Below is a small trained network, with its code and all its weights. Each question gives an input and a class and asks what happens when units are switched off, that is, made to give their printed mean instead of their output.

import numpy as np


def w(rows, s, z=0):
    codes = np.array(rows[::2]) - 128.0
    scale = np.full(codes.shape[1], s)
    scale[-1] = z or s
    return codes * scale


def f(y):
    return y / 2 * (1 + np.tanh(0.7978845608 * (y + 0.044715 * y**3)))


def log_softmax(a):
    a = a - a.max(-1, keepdims=True)
    return a - np.log(np.exp(a).sum(-1, keepdims=True))


def net(x, mask):
    res = np.array(x, float).reshape(1, 6) / 4 @ E
    y = f(res @ A[0][:, :-1].T + A[0][:, -1])
    res = res + np.where(mask, y, B[0][:, -1]) @ B[0][:, :-1]
    return log_softmax(res[-1] @ U[:, :-1].T + U[:, -1])


A, B = {}, {}
E = w([
[141,178,119,60,181,29,178,72],'x0',
[124,126,127,132,129,125,127,126],'x1',
[143,101,131,225,226,144,218,110],'x2',
[127,253,207,195,163,117,66,120],'x3',
[81,153,200,102,65,138,247,142],'x4',
[243,127,122,180,65,55,161,175],'x5',
],0.0067)
A[0] = w([
[139,121,116,62,152,10,173,70,214],'n1',
[131,168,211,161,166,108,94,134,61],'n2',
[151,204,152,66,193,61,147,82,165],'n3',
[98,64,133,178,79,162,71,169,59],'n4',
[80,112,162,91,165,197,116,71,63],'n5',
[90,94,159,101,81,133,205,120,140],'n6',
[78,81,156,106,200,140,93,132,51],'n7',
[245,120,46,157,137,130,47,95,121],'n8',
[137,233,136,170,135,158,115,113,102],'n9',
[129,188,189,174,119,146,98,98,138],'n10',
[136,70,91,203,234,136,229,143,29],'n11',
[126,60,176,222,209,119,173,103,8],'n12',
[123,168,206,164,144,91,91,143,70],'n13',
[123,122,178,131,85,111,185,156,102],'n14',
[14,147,104,113,169,158,134,122,65],'n15',
[155,120,108,227,181,192,188,98,121],'n16',
[138,21,16,74,146,126,143,120,42],'n17',
[177,74,169,203,79,180,103,233,100],'n18',
[148,63,84,158,224,127,13,100,70],'n19',
[131,210,171,165,121,140,101,101,93],'n20',
[174,127,57,139,178,108,42,101,112],'n21',
[92,108,151,181,109,174,88,222,165],'n22',
[131,110,123,205,100,226,87,148,217],'n23',
[89,126,184,154,77,211,166,202,125],'n24',
[223,154,122,159,70,75,160,127,86],'n25',
[138,165,100,39,46,115,65,160,1],'n26',
[2,119,111,129,151,167,104,36,40],'n27',
[90,162,230,131,62,137,203,91,119],'n28',
[45,128,103,81,176,160,125,112,138],'n29',
[121,67,65,92,94,154,177,75,127],'n30',
[126,130,144,78,6,132,30,108,124],'n31',
[197,91,157,179,100,44,136,222,52],'n32',
[195,163,76,172,71,71,156,201,56],'n33',
[126,206,164,156,141,127,104,132,55],'n34',
[138,22,98,68,113,122,197,185,70],'n35',
],0.0068,0.0032)
B[0] = w([
[80,149,51,106,189,116,141,221,253],'n1',
[131,74,117,185,60,157,97,157,169],'n2',
[88,135,38,139,174,96,159,237,235],'n3',
[72,127,106,107,138,128,169,165,176],'n4',
[214,178,168,95,167,214,69,142,181],'n5',
[123,70,166,142,126,84,99,129,191],'n6',
[152,124,145,78,123,156,117,114,160],'n7',
[117,109,196,88,167,72,131,96,239],'n8',
[174,71,108,230,68,128,84,182,181],'n9',
[148,85,89,211,92,108,84,171,190],'n10',
[87,210,94,117,20,113,128,55,243],'n11',
[30,214,123,108,2,157,118,48,197],'n12',
[172,85,138,173,47,148,86,164,166],'n13',
[157,139,172,85,178,101,96,62,160],'n14',
[211,126,138,106,145,206,58,85,184],'n15',
[57,204,108,134,68,105,169,82,230],'n16',
[154,56,136,218,63,101,45,162,232],'n17',
[109,129,80,74,184,117,138,149,216],'n18',
[122,89,218,100,152,47,134,73,255],'n19',
[154,79,113,204,41,107,48,196,179],'n20',
[92,63,222,80,132,63,160,119,225],'n21',
[103,155,75,106,211,111,194,185,205],'n22',
[81,160,87,129,211,73,151,196,247],'n23',
[92,118,139,90,192,66,166,164,204],'n24',
[181,169,131,89,188,213,97,138,198],'n25',
[20,229,111,103,11,162,199,11,179],'n26',
[196,150,134,90,148,208,88,122,210],'n27',
[121,32,240,78,180,17,94,97,203],'n28',
[211,170,124,164,159,221,82,153,206],'n29',
[157,56,109,202,85,110,53,163,204],'n30',
[52,185,113,140,93,118,147,72,226],'n31',
[221,196,167,106,192,236,54,75,200],'n32',
[225,213,154,66,183,245,55,94,196],'n33',
[154,74,111,171,55,122,76,150,162],'n34',
[186,77,122,195,80,122,23,159,225],'n35',
],0.0062,0.0047)
U = w([
[184,61,106,209,51,118,89,175,101],'0',
[224,179,157,98,181,227,112,107,107],'1',
[72,201,100,129,41,115,156,48,104],'2',
[141,120,122,136,148,109,151,144,249],'3',
[130,81,246,101,177,42,141,108,93],'4',
[106,145,32,125,208,97,163,221,74],'5',
],0.011,0.015)

Each question gives the input, the list of numbers given to net, and the class t.
The units are the neurons (one row each of A and B). Each row of codes is followed by its name. A weight is (code - 128) times the scale printed after its matrix; where a second scale follows, it is the last column's (A, B and U).
mask holds one flag per neuron, in row order. A switched-off neuron (its flag False) gives its mean, the last column of its row in B, instead of its output. The means were averaged over made-up inputs and are rounded, as every weight is.
A unit's drop is (log p(t) with every unit on - log p(t) with that unit switched off) / (log p(t) with every unit on - log p(t) with every unit switched off).
The circuit of an input: a set's keep is (log p(t) with only the set's units on - log p(t) with every unit switched off) / (log p(t) with every unit on - log p(t) with every unit switched off). Starting from the 12 units with the biggest drops (on a tie, the unit counted first), units are removed one at a time, each time the one whose removal leaves the highest keep (on an exact tie, the one counted first), for as long as the keep stays at least 0.8.
circuit, biggest first: the units of the circuit, biggest drop first
most important unit: the unit with the biggest drop
top k neurons: the k neurons with the biggest drops, biggest first
drop of u: that unit's drop, to one decimal
input [-7,4,-8,0,0,-6], class 2: top neuron	n26
input [-8,1,6,7,1,1], class 5: top 3 neurons	n23; n22; n18
input [1,3,1,-5,-8,-6], class 4: top 2 neurons	n19; n21
input [-8,6,1,0,-2,-8], class 1: top 3 neurons	n27; n5; n15
input [0,-2,-1,-3,5,-4], class 4: circuit, biggest first	n28; n6
input [1,-5,1,-4,-6,-5], class 4: top 2 neurons	n19; n21
input [-6,0,7,5,3,-4], class 2: top 3 neurons	n12; n16; n11
input [7,6,-1,1,-8,1], class 4: top 2 neurons	n21; n19
input [-1,-7,8,3,8,-2], class 2: top 3 neurons	n12; n11; n16
input [-3,-4,-7,4,-2,-3], class 2: top 2 neurons	n26; n31
input [-8,8,8,-7,-1,2], class 2: circuit, biggest first	n11; n16
input [8,5,0,2,-1,-7], class 5: top 2 neurons	n3; n1
input [-3,-3,-7,2,0,5], class 2: top 2 neurons	n26; n31
input [6,4,1,4,7,8], class 1: most important unit	n33
input [-5,-3,2,7,-6,-3], class 0: top 4 neurons	n9; n20; n10; n2
input [-2,-1,-2,-1,-6,6], class 1: top 2 neurons	n33; n32
input [-8,1,-4,3,-2,-7], class 5: top 3 neurons	n23; n22; n4
input [-1,-4,1,0,-6,-4], class 4: circuit, biggest first	n19; n21
input [-3,5,-8,-4,5,8], class 1: circuit, biggest first	n33; n32
input [1,2,-7,1,-1,4], class 2: circuit, biggest first	n26
input [3,-1,7,-2,-4,-5], class 2: circuit, biggest first	n11; n12
input [6,2,7,0,-8,1], class 4: drop of n16	-0.2
input [3,-1,-2,6,-7,-2], class 4: drop of n11	0.1
input [3,-2,-1,-7,4,-1], class 0: drop of n10	0.0
input [-8,-1,3,5,-4,6], class 5: drop of n18	0.2
